Each row has a name. Each piece below is followed by the name of the row it came from, unless a question asks for something else. Each question is about the rows just above it. Places in a row count from 0.

[148  89  56 161] -> J316
[138 163 137 101] -> J205
[135 183 124 146] -> J145
[126 156 124 150] -> J246
[138 163  82 166] -> J136
[ 90 136 141  98] -> J383
[ 96 136 125 153] -> J748
[100  45 121 154] -> J357
[159 137 137 153] -> J678
[143 121 105 153] -> J46
[150] is at row and place => J246, 3
Where in the named rows is [125]? => J748, 2
Row and place of [90] in the named rows: => J383, 0
[100] is at row and place => J357, 0
[98] is at row and place => J383, 3
Where in the named rows is [96]? => J748, 0

[110 143  60 123 157 158 131 150 113 131 134] = J5
[140 141  77 144 145 155 140 116  99 170 147] = J383
[134  67 157 151 126  90 141 115  91  85 144] = J46
[124 190 137 105 135 153 155 120 143 124 166] = J136
[152 131 126 120 149 156 140 102  70 158 107] = J678
[157 126 113 141  76 101  87 123 140  94 127] = J205
[135 135 114 103 183 153 169 161 129 112 118] = J357
[134  67 157 151 126  90 121 128 146 148 139] = J748
[130  97 153 105  87 106 108 127 144  78 113] = J316
[124 160 185 103 142 130 131 132 158  98 111] = J145
[158 107 126 120 102 114  98  83 141 162 165] = J156
[104 139 128  77 172 148 149 154 150 104 133] = J246
[145] is at row and place => J383, 4
[160] is at row and place => J145, 1
Which row holds [152 131 126 120 149 156 140 102  70 158 107]? => J678
[60] is at row and place => J5, 2
Where in the named rows is [83]? => J156, 7

[123 107 114 151 115 122 146 132 132 161 130 159 158 151 154 136  97 121
 179] = J205
[123 107 114 151 115 122 160 132 132 161 130 159 158 151 154 136  97 132
 163] = J383
[152 120 128 124 151  76 132 122 152 123 141 144  94 137 139 150 146 134
  43] = J678
[123 107 114 151 115 122 146 132 132 161 130 159 158 151 154 136  97 130
 163] = J46
Which row holds [152 120 128 124 151  76 132 122 152 123 141 144  94 137 139 150 146 134
  43]? => J678
Where in the named rows is [76]? => J678, 5
Which row holds [123 107 114 151 115 122 146 132 132 161 130 159 158 151 154 136  97 121
 179]? => J205
[123 107 114 151 115 122 146 132 132 161 130 159 158 151 154 136  97 130
 163] is in which row? => J46
Where in the named rows is [128]? => J678, 2
[141] is at row and place => J678, 10

[103 129 137 162 144 189 118 162 117 128 133 104 124  62 135 123 112 124
 129 180 154 144 120  81 139 108 116] : J383
[ 93 119 132  82 144  83 142 138  99 163 121  82 186  90  94 162 156  90
 164  89 128 145 141 123 136  95 135] : J145
[126 130 145 122 132 134 136 117 107 115 159 139 108 129 142 114 140 159
 139 117 145 131 123 159 162 151 159] : J748
[133 132 152 123 132 140 149 114 100 108 173 161 108 154 146 106 150 180
 158 122 162 138 122 168 176 176 181] : J136
[106 107  87 175 143 108 112  93 162 164  65 144 110  85 118 146 104  99
  73 113  99 134  98 183 126 148 116] : J156
[ 93 113 124  85 117 100 150 124 113 153 122 122 171 107 110 139 142 133
 144 111 117 118 164  97 119  81 138] : J5
[ 82  80  75 171 119 108  97 125 172 161  89 129  75  83  79 161 114 110
  83 110  98  98 135 194 122 192  70] : J246
[140 143 106 121 175 127 156 144 127  90  96 141 124 181 121  87 117 142
 162 147 154 128 139 134 126 156 126] : J205
[ 93 113 124  85 117 100 150 124 113 153 122 122 171 107 110 139 117 142
 162 146 155 128 140 134 126 157 126] : J316
[119 127 127 121 108 142 137 110 128 132 125 149 134 111 148 154 118 154
 106 142 112 111 145  87 115  73 138] : J46
[ 81 113 129  66 138  74 151 137  95 171 120  84 199  85  87 119 161  95
 169  85 123 139 158 111 132  80 138] : J678
Where do [ 93 113 124  85 117 100 150 124 113 153 122 122 171 107 110 139 117 142
 162 146 155 128 140 134 126 157 126] appear? => J316
q: [106 107  87 175 143 108 112  93 162 164  65 144 110  85 118 146 104  99
  73 113  99 134  98 183 126 148 116] => J156

[137 126 125 131 136 103 133 119 118 131  95 129 128 101] = J316
[121 118 127 124 131 139 126 122 113 129 136 129 111  58] = J678
[125 140 126 130 120 113 133 128 135 135 120 131 175 130] = J5
[127 117 129 134 157 123 127 126 133 139 146 127 110 132] = J205
[125 124 121 132 152 117 133 131 119 129 124 135 133 113] = J383
[130 134 129 136 116 148 133 127 131 134 138 120 125 144] = J246
[129 133 135 137 115 136 131 133 105 124 103 122 164 105] = J748
Where do [129 133 135 137 115 136 131 133 105 124 103 122 164 105] appear? => J748
[148] is at row and place => J246, 5
Where in the named rows is [152]? => J383, 4

[165 138 144 101 108 129  65 147] : J678
[126 140 124 105 123  99  99 119] : J316
[122 108 139  92  94 122 124 124] : J5
[120 101 131  92  85 127 137 121] : J145
[128 120 116 137 117 114 106 125] : J383
Where in the named rows is [138]? => J678, 1
Where in the named rows is [125]? => J383, 7
[121] is at row and place => J145, 7
Where in the named rows is [123]? => J316, 4
[116] is at row and place => J383, 2
[127] is at row and place => J145, 5
Row and place of [106] in the named rows: => J383, 6

[144 120 133 130 144 146 115 112 115 109 132  93 147 169 112 109 136 131
 136 139 100 152 137  99 141 123 132 115 128 132 133 112 150 128 123 144
 124 135 128 124 150 126 173 105 151 130 157 122 175 130 110 132 105 111
 130 102 116] -> J46
[ 64  99 117 120 144 152 103 152 106 150 146 108 113 134 127 109 128 129
 142 118 139  79  82  90 135 130 139 134 172 171 123  91 146 130 141 148
 164 118 114 125 120 124 111 138 120 154 117 108 135 112 134 113 147 132
 117 117 134] -> J145
[124 141 133 119  96 132 101 156 187  99 111  96 153 137 138 136 161  90
 137 126 104 103 113 137 118 151 167 113 130 123 116 142 121 135 115 126
 125 141 170 110 125 110 119 119 172 133 176 103 166 142 160 112 133 124
 122 144  95] -> J205
[124 142 131 125  97 131  97 155 189 101 157  97 152 136 128 134 163  88
 126 127 100 104 101 138 119 150 169 111 130 129 121 141 120 137 113 130
 124 143 172 109 115 107 121 117 171 124 175 102 165 147 159 108 128 124
 118 144  93] -> J316
q: [124 141 133 119  96 132 101 156 187  99 111  96 153 137 138 136 161  90
 137 126 104 103 113 137 118 151 167 113 130 123 116 142 121 135 115 126
 125 141 170 110 125 110 119 119 172 133 176 103 166 142 160 112 133 124
 122 144  95] => J205
[88] is at row and place => J316, 17
Where in the named rows is [164]? => J145, 36
q: [144 120 133 130 144 146 115 112 115 109 132  93 147 169 112 109 136 131
 136 139 100 152 137  99 141 123 132 115 128 132 133 112 150 128 123 144
 124 135 128 124 150 126 173 105 151 130 157 122 175 130 110 132 105 111
 130 102 116] => J46
Row and place of [173] in the named rows: => J46, 42

[155 144 145 110 132 121 143 137  88 142 110 103 153 151 146 147 128 124
 112 163 103 136 108 126 146 119 151 166 136 164 184 129 196]  J678
[137 150 138 110 150 130 151 123 101 122 123 110 134 136 138 124 103 146
 126 158 103 134 105 120 148 130 143 159 131 136 172 125 177]  J246
[136 137 121 118 148 139 130 116 120 124 124 127 143 132 129 124  94 120
 118 144 130 135 118 118 135 122 134 148 142 139 154 127 154]  J156
[137 150 138 110 150 129 151 123 101 122 123 110 134 136 138 124 103 146
 126 158 103 134 105 120 148 130 143 159 131  99 172 125 177]  J5
Where in the named rows is [155]? => J678, 0
[88] is at row and place => J678, 8
Which row holds [137 150 138 110 150 130 151 123 101 122 123 110 134 136 138 124 103 146
 126 158 103 134 105 120 148 130 143 159 131 136 172 125 177]? => J246
Where in the named rows is [128]? => J678, 16
q: [155 144 145 110 132 121 143 137  88 142 110 103 153 151 146 147 128 124
 112 163 103 136 108 126 146 119 151 166 136 164 184 129 196] => J678
Where do [137 150 138 110 150 129 151 123 101 122 123 110 134 136 138 124 103 146
 126 158 103 134 105 120 148 130 143 159 131  99 172 125 177] appear? => J5

[127 135 139 138 121 138 130 127 107]  J5
[103 182 160 156  98 158 131 129  43]  J205
[130 107 116 104 150 104 107 113 163]  J678
[123 150 142 150 107 151 145 139  88]  J156
[138 130 112 140 113 141 156 160 144]  J357
[138 143 115 155  98 157 173 174 126]  J136
[43] is at row and place => J205, 8
Row and place of [163] in the named rows: => J678, 8
Row and place of [174] in the named rows: => J136, 7

[131 207 125 143]  J136
[126 126 130  43]  J357
[200 129 205  58]  J156
[208 143 126 197]  J316
[206 121 128 199]  J246
Where in the named rows is [125]? => J136, 2
Row and place of [197] in the named rows: => J316, 3
[205] is at row and place => J156, 2
[206] is at row and place => J246, 0
[43] is at row and place => J357, 3
[129] is at row and place => J156, 1
[200] is at row and place => J156, 0

[159 120 145 130 157 162 127 116  97 147] -> J145
[137 106 153 163 159 183 140 110  97 151] -> J357
[209 146 109 147 138 133 164 110 130  99] -> J748
[101 131 103 142 172 131 125 143 193 169] -> J156
Row and place of [169] in the named rows: => J156, 9
[164] is at row and place => J748, 6
Row and place of [145] in the named rows: => J145, 2

